Below are the code and all the weights of a small trained network. Each question names an input and a class and asks about switching units off, where a switched-off unit gives its printed mean instead of its output.

import numpy as np


def w(rows, s, z=0):
    codes = np.array(rows[::2]) - 128.0
    scale = np.full(codes.shape[1], s)
    scale[-1] = z or s
    return codes * scale


def f(y):
    return np.maximum(y, 0)


def log_softmax(a):
    a = a - a.max(-1, keepdims=True)
    return a - np.log(np.exp(a).sum(-1, keepdims=True))


def net(x, mask):
    res = np.array(x, float).reshape(1, 7) / 4 @ E
    y = f(res @ A[0][:, :-1].T + A[0][:, -1])
    res = res + np.where(mask, y, B[0][:, -1]) @ B[0][:, :-1]
    return log_softmax(res[-1] @ U[:, :-1].T + U[:, -1])


A, B = {}, {}
E = w([
[2,155,181,68,35,76,177],'x0',
[50,149,126,159,163,234,136],'x1',
[110,126,183,173,160,134,233],'x2',
[111,102,194,212,57,143,119],'x3',
[56,45,157,158,166,146,61],'x4',
[112,52,88,179,175,47,52],'x5',
[106,104,9,163,66,50,193],'x6',
],0.0075)
A[0] = w([
[95,203,138,71,35,143,158,230],'neuron 1',
[47,99,188,169,142,187,144,187],'neuron 2',
[254,198,134,66,156,133,63,188],'neuron 3',
[99,137,14,89,146,120,130,159],'neuron 4',
[112,184,151,90,59,143,148,174],'neuron 5',
[143,164,104,115,212,191,132,236],'neuron 6',
[120,81,154,154,94,55,154,181],'neuron 7',
[156,103,87,145,102,102,43,144],'neuron 8',
[151,52,95,163,142,101,94,130],'neuron 9',
[151,143,117,171,65,120,200,119],'neuron 10',
[146,54,76,163,107,60,3,248],'neuron 11',
[51,111,207,171,155,180,77,146],'neuron 12',
[100,132,67,107,119,57,184,216],'neuron 13',
[122,99,130,81,171,123,47,216],'neuron 14',
[199,157,74,154,60,128,204,118],'neuron 15',
[104,156,158,66,59,141,168,118],'neuron 16',
[71,129,113,147,135,97,169,196],'neuron 17',
],0.0092,0.0015)
B[0] = w([
[21,180,141,108,125,138,215,242],'neuron 1',
[189,122,207,168,156,152,61,218],'neuron 2',
[229,45,239,114,191,128,121,241],'neuron 3',
[129,179,56,229,80,125,119,199],'neuron 4',
[8,150,194,89,145,143,174,210],'neuron 5',
[198,170,93,58,126,90,202,203],'neuron 6',
[151,158,130,47,20,47,197,192],'neuron 7',
[91,43,127,124,131,92,24,200],'neuron 8',
[73,85,84,81,109,69,135,194],'neuron 9',
[172,202,242,179,135,182,142,194],'neuron 10',
[69,10,95,94,108,14,38,254],'neuron 11',
[136,76,209,231,101,151,1,222],'neuron 12',
[116,181,147,155,36,110,121,212],'neuron 13',
[169,127,95,237,182,219,88,200],'neuron 14',
[171,167,210,236,169,239,151,209],'neuron 15',
[3,159,170,90,88,105,140,213],'neuron 16',
[198,189,136,139,68,102,123,180],'neuron 17',
],0.0068,0.0097)
U = w([
[85,96,7,135,142,125,99,53],'0',
[92,122,130,27,108,78,158,91],'1',
[130,184,78,176,84,129,161,182],'2',
[90,154,176,152,136,171,135,2],'3',
[211,142,131,126,194,169,174,245],'4',
[183,95,156,183,128,127,71,162],'5',
],0.012,0.0015)

Each question gives the input, the list of numbers given to net, and the class t.
The units are the neurons (one row each of A and B). Each row of codes is followed by its name. A weight is (code - 128) times the scale printed after its matrix; where a second scale follows, it is the last column's (A, B and U).
mask holds one flag per neuron, in row order. A switched-off neuron (its flag False) gives its mean, the last column of its row in B, instead of its output. The means were averaged over made-up inputs and are rounded, as every weight is.
A unit's drop is (log p(t) with every unit on - log p(t) with that unit switched off) / (log p(t) with every unit on - log p(t) with every unit switched off).
The circuit of an input: a set's keep is (log p(t) with only the set's units on - log p(t) with every unit switched off) / (log p(t) with every unit on - log p(t) with every unit switched off). Starting from the 12 units with the biggest drops (on a tie, the unit counted first), units are removed one at a time, each time the one whose removal leaves the highest keep (on an exact tie, the one counted first), for as long as the keep stays at least 0.8.
circuit, biggest first: the units of the circuit, biggest drop first
most important unit: the unit with the biggest drop
k most important neurons: the k neurons with the biggest drops, biggest first
drop when u is switched off: that unit's drop, to one decimal
input [8,-6,-1,-8,2,7,-3], class 0: most important unit -> neuron 14
input [-4,-4,-2,7,3,2,8], class 0: circuit, biggest first -> (neuron 11; neuron 9)
input [-2,-1,-8,4,-6,-4,-8], class 4: circuit, biggest first -> (neuron 3; neuron 11; neuron 12)
input [4,0,1,-5,-6,-4,-1], class 3: 3 most important neurons -> (neuron 15; neuron 11; neuron 7)
input [5,3,2,4,-2,3,4], class 2: circuit, biggest first -> (neuron 3; neuron 17)
input [0,5,-3,-6,-3,5,-5], class 4: 2 most important neurons -> (neuron 6; neuron 11)
input [1,-5,1,7,-2,5,1], class 1: 2 most important neurons -> (neuron 7; neuron 12)
input [3,-6,2,4,-3,-5,7], class 3: 2 most important neurons -> (neuron 15; neuron 10)
input [-4,7,-4,-8,1,-5,6], class 2: 2 most important neurons -> (neuron 4; neuron 2)
input [1,6,5,-8,4,0,-2], class 4: circuit, biggest first -> (neuron 6; neuron 16)
input [2,2,-6,2,0,6,-2], class 0: 2 most important neurons -> (neuron 3; neuron 11)
input [-5,-3,3,3,-4,-1,4], class 4: 3 most important neurons -> (neuron 12; neuron 11; neuron 15)
input [-7,-5,-4,0,-8,-4,3], class 4: 2 most important neurons -> (neuron 12; neuron 15)
input [-8,-5,-7,-2,1,8,0], class 0: circuit, biggest first -> (neuron 11)
input [-7,5,7,-1,-2,6,-2], class 4: 3 most important neurons -> (neuron 6; neuron 11; neuron 8)
input [4,-4,5,3,2,8,-1], class 1: 2 most important neurons -> (neuron 7; neuron 15)
input [4,-5,6,-3,1,-2,-6], class 1: 2 most important neurons -> (neuron 15; neuron 14)
input [-2,-6,0,3,3,-5,5], class 2: 2 most important neurons -> (neuron 3; neuron 12)
input [-2,4,-5,-1,6,-8,5], class 2: 2 most important neurons -> (neuron 11; neuron 3)
input [6,0,-1,4,0,8,4], class 1: circuit, biggest first -> (neuron 7)
input [0,-2,1,4,-6,8,-3], class 1: 3 most important neurons -> (neuron 12; neuron 15; neuron 2)
input [7,2,1,0,6,2,-7], class 5: 2 most important neurons -> (neuron 12; neuron 2)
input [1,3,6,6,3,4,-8], class 5: drop when neuron 15 is switched off -> 0.0
input [2,-8,-3,6,8,2,7], class 1: drop when neuron 7 is switched off -> 0.8
input [-8,8,-6,-2,5,-6,-2], class 4: drop when neuron 11 is switched off -> 0.6
input [-5,-8,-2,7,-5,-8,2], class 4: drop when neuron 3 is switched off -> 0.2
input [-2,-4,3,7,-2,6,6], class 1: most important unit -> neuron 7
